Below are the code and all the weights of a small trained network. Each question names an input and a target symbol and asks about switching units off, where a switched-off unit gives its printed mean instead of its output.

import numpy as np


def w(rows, s, z=0):
    codes = np.array(rows[::2]) - 128.0
    scale = np.full(codes.shape[1], s)
    scale[-1] = z or s
    return codes * scale


def norm(h):
    return h / np.sqrt((h * h).mean(-1, keepdims=True) + 1e-5)


def softmax(a):
    e = np.exp(a - a.max(-1, keepdims=True))
    return e / e.sum(-1, keepdims=True)


def log_softmax(a):
    a = a - a.max(-1, keepdims=True)
    return a - np.log(np.exp(a).sum(-1, keepdims=True))


def net(x, mask):
    ids = ['ΓΞΨζλπ'.index(c) for c in x.split()]
    T = len(ids)
    res = E[ids] + P[:T]
    u = 0
    for l in range(2):
        r = norm(res)
        for j in range(3):
            rows = slice(3 * j, 3 * j + 3)
            q, k, v = (r @ M[l][rows].T for M in (Q, K, V))
            z = softmax(np.where(np.tri(T) > 0, q @ k.T / 3**0.5, -1e9)) @ v
            o = O[l][rows]
            res = res + np.where(mask[u + j], z, o[:, -1]) @ o[:, :-1]
        u += 3
    return log_softmax(norm(res)[-1] @ U[:, :-1].T + U[:, -1])


Q, K, V, O = {}, {}, {}, {}
E = w([
[132,109,143,100,87,148,153,122,147,126],'Γ',
[83,89,145,111,167,175,64,77,116,192],'Ξ',
[126,254,170,147,118,83,138,79,107,192],'Ψ',
[145,143,180,203,124,136,84,102,121,82],'ζ',
[124,153,185,66,112,220,132,173,103,176],'λ',
[110,125,96,159,126,178,184,128,76,118],'π',
],0.021)
P = w([
[133,90,120,114,163,70,153,113,158,93],'0',
[241,59,122,102,153,111,161,149,109,149],'1',
[244,79,76,67,114,122,140,125,83,146],'2',
[209,70,121,91,85,105,135,123,60,159],'3',
[176,59,153,113,57,101,156,121,57,179],'4',
[178,92,109,92,62,140,147,62,79,133],'5',
[179,94,120,112,64,147,166,57,120,150],'6',
[165,80,142,137,42,167,172,60,117,165],'7',
[136,89,165,144,78,135,179,34,90,144],'8',
],0.011)
Q[0] = w([
[195,85,101,69,220,2,83,178,158,120],'L0H1',
[179,97,210,16,79,156,191,82,122,138],'L0H1',
[243,106,86,163,156,162,109,102,36,204],'L0H1',
[187,74,113,105,164,68,163,135,87,106],'L0H2',
[147,137,82,115,83,90,149,62,77,176],'L0H2',
[129,87,131,64,159,140,102,164,133,83],'L0H2',
[73,94,111,158,133,76,120,200,187,79],'L0H3',
[129,96,98,94,142,84,211,146,113,123],'L0H3',
[117,180,131,47,178,173,114,186,96,161],'L0H3',
],0.014)
K[0] = w([
[207,133,116,94,27,71,116,173,71,116],'L0H1',
[125,77,126,83,103,196,87,59,175,200],'L0H1',
[75,63,88,190,78,160,39,30,29,230],'L0H1',
[164,91,110,120,84,95,69,156,63,153],'L0H2',
[83,168,166,151,7,207,157,34,101,146],'L0H2',
[138,136,114,106,116,120,114,171,115,85],'L0H2',
[228,141,31,213,157,13,132,159,133,25],'L0H3',
[137,160,72,118,146,98,99,107,80,136],'L0H3',
[169,184,89,180,85,144,113,118,61,144],'L0H3',
],0.015)
V[0] = w([
[78,87,33,125,127,82,234,125,145,131],'L0H1',
[86,63,84,150,155,103,64,65,167,165],'L0H1',
[138,135,109,219,164,137,127,92,44,108],'L0H1',
[138,113,151,57,111,58,94,114,254,127],'L0H2',
[50,201,121,124,197,100,109,132,118,194],'L0H2',
[206,188,123,153,37,86,175,86,110,150],'L0H2',
[105,116,165,119,133,90,75,170,199,40],'L0H3',
[128,93,63,156,224,65,104,108,121,168],'L0H3',
[131,216,98,112,155,76,168,212,135,102],'L0H3',
],0.025)
O[0] = w([
[8,162,140,129,85,118,181,78,172,167,73],'L0H1',
[127,142,107,198,102,175,100,57,20,179,226],'L0H1',
[180,117,124,149,103,110,130,47,193,107,149],'L0H1',
[106,94,88,108,156,3,86,107,98,59,55],'L0H2',
[106,238,157,110,232,120,117,119,135,164,76],'L0H2',
[243,165,170,86,64,123,153,69,97,129,210],'L0H2',
[112,132,208,220,88,88,167,121,105,105,33],'L0H3',
[112,196,69,149,187,123,158,90,196,51,103],'L0H3',
[92,179,120,155,114,45,159,219,147,167,2],'L0H3',
],0.014,0.035)
Q[1] = w([
[1,188,197,193,229,82,103,167,147,128],'L1H1',
[42,123,190,170,124,57,150,151,200,95],'L1H1',
[17,124,192,196,159,95,136,135,70,140],'L1H1',
[162,142,137,112,148,199,142,163,169,133],'L1H2',
[88,111,138,123,61,145,158,103,122,133],'L1H2',
[194,137,116,131,96,159,102,117,107,162],'L1H2',
[127,141,88,139,158,231,122,126,111,146],'L1H3',
[57,75,132,78,147,158,130,174,118,107],'L1H3',
[130,116,113,152,100,134,122,75,132,144],'L1H3',
],0.034)
K[1] = w([
[251,115,53,98,48,217,110,98,98,181],'L1H1',
[206,138,75,104,55,143,74,114,61,170],'L1H1',
[240,101,53,18,56,171,140,104,164,140],'L1H1',
[130,44,177,92,101,160,112,80,127,107],'L1H2',
[118,158,182,188,123,144,132,114,140,165],'L1H2',
[159,136,167,201,111,136,94,55,100,93],'L1H2',
[107,178,178,169,83,107,149,184,70,198],'L1H3',
[168,107,128,46,61,170,136,111,98,181],'L1H3',
[79,117,166,120,142,73,129,138,121,146],'L1H3',
],0.028)
V[1] = w([
[45,7,101,121,141,107,109,116,94,108],'L1H1',
[160,103,181,107,29,154,186,178,225,146],'L1H1',
[197,160,106,105,217,116,93,177,109,131],'L1H1',
[78,81,85,10,127,139,144,101,214,190],'L1H2',
[178,54,157,172,115,127,83,140,115,211],'L1H2',
[120,147,87,67,66,56,169,169,120,224],'L1H2',
[160,82,74,88,129,225,142,160,174,117],'L1H3',
[124,153,166,144,141,172,125,61,192,123],'L1H3',
[149,98,130,166,152,216,79,215,105,122],'L1H3',
],0.02)
O[1] = w([
[167,254,160,95,152,97,178,123,170,219,119],'L1H1',
[119,150,108,132,184,125,84,205,8,82,121],'L1H1',
[109,57,127,163,50,93,151,156,137,159,132],'L1H1',
[60,41,156,30,146,127,163,76,105,150,39],'L1H2',
[118,123,118,160,180,151,55,112,165,83,252],'L1H2',
[168,115,191,38,202,159,156,109,142,84,2],'L1H2',
[53,124,121,140,146,178,80,125,91,167,163],'L1H3',
[97,104,143,145,151,162,111,109,232,92,128],'L1H3',
[17,116,72,140,108,115,174,118,93,160,152],'L1H3',
],0.012,0.019)
U = w([
[76,94,127,83,88,52,140,186,68,203,66],'Γ',
[138,171,71,213,102,108,63,107,133,132,186],'Ξ',
[191,241,159,50,176,46,140,96,136,137,6],'Ψ',
[153,13,143,134,79,17,144,100,147,21,127],'ζ',
[48,116,90,82,254,133,57,120,130,121,238],'λ',
[71,132,140,141,90,173,217,94,232,172,128],'π',
],0.0067,0.0023)

Each question gives the input, a string of symbols that net reads in full, and the target symbol t.
The units are the heads (3 rows each of Q, K, V and O). Each row of codes is followed by its name. A weight is (code - 128) times the scale printed after its matrix; where a second scale follows, it is the last column's (O and U).
mask holds one flag per head, layer by layer. A switched-off head (its flag False) gives its mean, the last column of its rows in O, instead of its output. The means were averaged over made-up inputs and are rounded, as every weight is.
A unit's drop is (log p(t) with every unit on - log p(t) with that unit switched off) / (log p(t) with every unit on - log p(t) with every unit switched off).
The circuit of an input: a set's keep is (log p(t) with only the set's units on - log p(t) with every unit switched off) / (log p(t) with every unit on - log p(t) with every unit switched off). Starting from all 6 units, units are removed one at a time, each time the one whose removal leaves the highest keep (on an exact tie, the one counted first), for as long as the keep stays at least 0.8.
units of the circuit, in order: the units of the circuit, biggest drop first
unit that matters most: the unit with the biggest drop
which heads matter: for each layer, one digit per head in row order, 1 if its drop is at least 0.15 and else 0, layers parted by /
drop of u: that unit's drop, to one decimal
input Ψ Γ λ π Ξ Ψ π π, target ζ: unit that matters most : L0H2
input λ λ π λ, target Γ: which heads matter : 001 / 100
input λ π λ, target λ: units of the circuit, in order : (L0H1, L1H3)
input Ψ Γ ζ, target ζ: which heads matter : 010 / 000
input Ξ λ Ξ Ξ π π, target π: units of the circuit, in order : (L0H2, L1H1)
input π λ λ λ Γ, target λ: units of the circuit, in order : (L1H1, L0H1)
input π ζ ζ, target ζ: which heads matter : 110 / 000
input Γ ζ λ Γ π, target Ψ: which heads matter : 111 / 101
input ζ λ π Γ π, target π: which heads matter : 110 / 000
input λ Γ Ψ, target Ψ: which heads matter : 010 / 010
input π Ξ ζ Γ π Ξ π λ ζ, target λ: units of the circuit, in order : (L0H1, L1H1)
input π π ζ π Ξ Γ π π, target λ: units of the circuit, in order : (L1H1, L0H1)
input π ζ ζ λ Γ π ζ Ξ, target λ: units of the circuit, in order : (L1H1, L0H1, L0H3)
input λ Ξ λ π π λ π π, target Γ: units of the circuit, in order : (L0H3)
input π Γ Ψ, target λ: which heads matter : 000 / 111
input Γ ζ Ξ Ξ Γ, target Ψ: which heads matter : 110 / 101
input Γ Ψ Ξ ζ, target Ψ: which heads matter : 110 / 101
input π Ψ π π Ψ ζ Ψ λ Γ, target λ: units of the circuit, in order : (L0H1, L1H1)
input π λ π Ξ Ξ Ξ π, target λ: units of the circuit, in order : (L0H1, L1H1, L0H3)
input π ζ Γ Ξ ζ, target λ: unit that matters most : L1H1
input Γ π ζ ζ π Ψ ζ Ξ Ψ, target Ψ: which heads matter : 010 / 100
input Ψ Ξ π ζ Γ, target ζ: drop of L0H2 : 0.8
input Ξ λ ζ ζ, target π: drop of L1H1 : 1.1
input Ξ π Ψ Ξ Γ λ Ξ Ξ Ψ, target π: drop of L0H2 : 0.7
